Fosa: [11.5 20.2 18.1 43.3]
mibog: [-9.5 -18.9 -6.0 -21.9]
fet: [11.8 30.0 21.5 39.2]
fam: [33.8 -40.6 21.7 40.4]
varuz: [-20.7 86.4 18.4 40.8]
Bevi: [7.1 37.8 20.6 51.1]
kamu: [35.3 -35.1 13.2 39.7]
vede: [17.2 36.9 28.6 50.1]
lukub: [9.1 27.4 19.1 40.9]
zefa: [9.8 27.4 17.2 47.9]
tus: [-22.6 84.5 17.1 38.6]
Latan: [13.1 36.7 26.7 47.7]
Table of tags by key:
[17.2] -> j_636
[-21.9] -> j_15
[50.1] -> j_229
join vede 3:  : j_229
[7.1 37.8 20.6 51.1] : Bevi
[-20.7 86.4 18.4 40.8] : varuz
[11.8 30.0 21.5 39.2] : fet
[9.8 27.4 17.2 47.9] : zefa

Fosa: [28.8 18.8 -16.1 12.2 65.3 -0.3 13.5 49.2 31.1 52.0 56.0 26.3 -57.9 55.1 15.4 -59.1 -0.5]
tus: [-32.8 -49.9 -64.2 11.0 -40.7 -22.8 57.6 -26.5 55.8 -68.1 -29.5 -16.2 51.5 -3.1 -63.6 20.1 -41.2]
varuz: [21.1 -6.0 20.7 -51.5 38.9 -19.1 50.6 -10.3 55.9 15.3 -50.4 -15.0 12.0 48.9 48.2 44.6 40.5]
fet: [28.8 18.8 -16.1 12.2 65.3 -0.3 13.5 49.2 31.1 52.0 56.0 26.3 -57.9 55.1 15.4 -59.1 -53.5]
tags:
[48.9] -> j_220
[31.1] -> j_913
[-16.1] -> j_588
[55.1] -> j_536
join Fosa 13:  : j_536
[21.1 -6.0 20.7 -51.5 38.9 -19.1 50.6 -10.3 55.9 15.3 -50.4 -15.0 12.0 48.9 48.2 44.6 40.5] : varuz
[28.8 18.8 -16.1 12.2 65.3 -0.3 13.5 49.2 31.1 52.0 56.0 26.3 -57.9 55.1 15.4 -59.1 -53.5] : fet

zefa: [23.3 52.8 68.7 14.6 -83.9 -2.8]
kamu: [-9.2 -16.8 -22.4 -28.6 -0.2 6.5]
mibog: [8.9 43.3 51.4 3.5 -60.8 -10.7]
fet: [-29.4 30.1 -0.3 -55.4 -19.0 32.8]
tus: [-13.6 -71.7 -42.8 75.5 22.9 12.9]
Fosa: [-52.9 17.1 12.5 49.0 5.3 -62.9]
lukub: [-20.5 -7.4 -6.3 8.0 -6.7 -12.9]
tags:
[52.8] -> j_68
[23.3] -> j_454
[-83.8] -> j_104
[5.3] -> j_799
[-83.9] -> j_625
join zefa 4:  : j_625
[-13.6 -71.7 -42.8 75.5 22.9 12.9] : tus
[8.9 43.3 51.4 3.5 -60.8 -10.7] : mibog

varuz: [-7.5 -2.3 -6.4 12.6 -3.3 1.6 0.5 -6.1 -4.6 -6.3]
mibog: [19.7 30.0 4.6 -13.7 27.8 25.7 -58.3 -34.9 5.4 -7.6]
vede: [25.6 5.5 -3.5 -4.6 2.2 25.2 -18.9 -40.1 29.4 2.2]
kamu: [29.1 32.8 2.0 2.0 16.4 23.5 -38.8 -31.1 -5.0 2.7]
tus: [-8.2 21.0 -32.6 -29.9 40.2 36.7 15.9 72.0 13.9 -15.3]
tags:
[23.5] -> j_445
[-31.1] -> j_401
[5.4] -> j_740
[-4.9] -> j_391
[5.3] -> j_143
[-31.2] -> j_41
[-5.0] -> j_668
join kamu 8:  : j_668
[-7.5 -2.3 -6.4 12.6 -3.3 1.6 0.5 -6.1 -4.6 -6.3] : varuz
[29.1 32.8 2.0 2.0 16.4 23.5 -38.8 -31.1 -5.0 2.7] : kamu
[19.7 30.0 4.6 -13.7 27.8 25.7 -58.3 -34.9 5.4 -7.6] : mibog
[-8.2 21.0 -32.6 -29.9 40.2 36.7 15.9 72.0 13.9 -15.3] : tus

lukub: [3.7 14.8 21.2 -61.2 16.7 -29.3 -84.3 -69.2 -1.0 -6.3 49.7 -44.6 -23.0 -64.8 -31.6 -33.8 -4.7 -5.1 -10.9 15.8 20.5 -29.4 0.7 27.6 -39.6 -28.8 -10.7 31.5 9.8 -20.8 6.7 -55.7 26.2 14.8 5.1 23.7 -12.7 46.3 47.6 3.6 0.4 -24.0 9.8 -27.1 19.7 56.1 -25.9 18.8 6.8 4.7 13.1]
varuz: [61.6 -12.8 -14.6 -38.7 -14.6 -43.2 -53.1 -14.7 20.9 11.9 4.6 -47.9 -1.1 -16.8 4.7 17.1 -22.0 -21.7 -26.3 17.5 26.2 -28.7 20.5 30.6 38.5 -44.0 -39.6 66.2 33.2 31.8 6.5 -33.7 -38.7 2.5 -6.2 -1.0 -23.3 -5.7 17.5 -32.1 11.2 -0.2 -78.4 -76.4 5.7 23.3 -10.6 9.8 42.2 -52.4 17.1]
fam: [3.7 14.8 6.2 -61.2 16.7 -29.3 -84.3 -69.2 -1.0 -6.3 49.7 -44.6 -23.0 -64.8 -31.6 -33.8 -4.7 -5.1 -10.9 15.8 20.5 -29.4 0.7 27.6 -39.6 -28.8 -10.7 31.5 51.3 -20.8 6.7 -55.7 26.2 14.8 6.8 23.7 -12.7 46.3 47.6 3.6 0.4 -24.0 9.8 -27.1 19.7 56.1 -25.9 18.8 6.8 4.7 13.1]
key -> tag
[6.8] -> j_383
[-6.2] -> j_943
[6.9] -> j_688
[-6.3] -> j_964
[23.3] -> j_631
[-6.1] -> j_279
[23.2] -> j_186
join varuz 34:  : j_943
[3.7 14.8 6.2 -61.2 16.7 -29.3 -84.3 -69.2 -1.0 -6.3 49.7 -44.6 -23.0 -64.8 -31.6 -33.8 -4.7 -5.1 -10.9 15.8 20.5 -29.4 0.7 27.6 -39.6 -28.8 -10.7 31.5 51.3 -20.8 6.7 -55.7 26.2 14.8 6.8 23.7 -12.7 46.3 47.6 3.6 0.4 -24.0 9.8 -27.1 19.7 56.1 -25.9 18.8 6.8 4.7 13.1] : fam

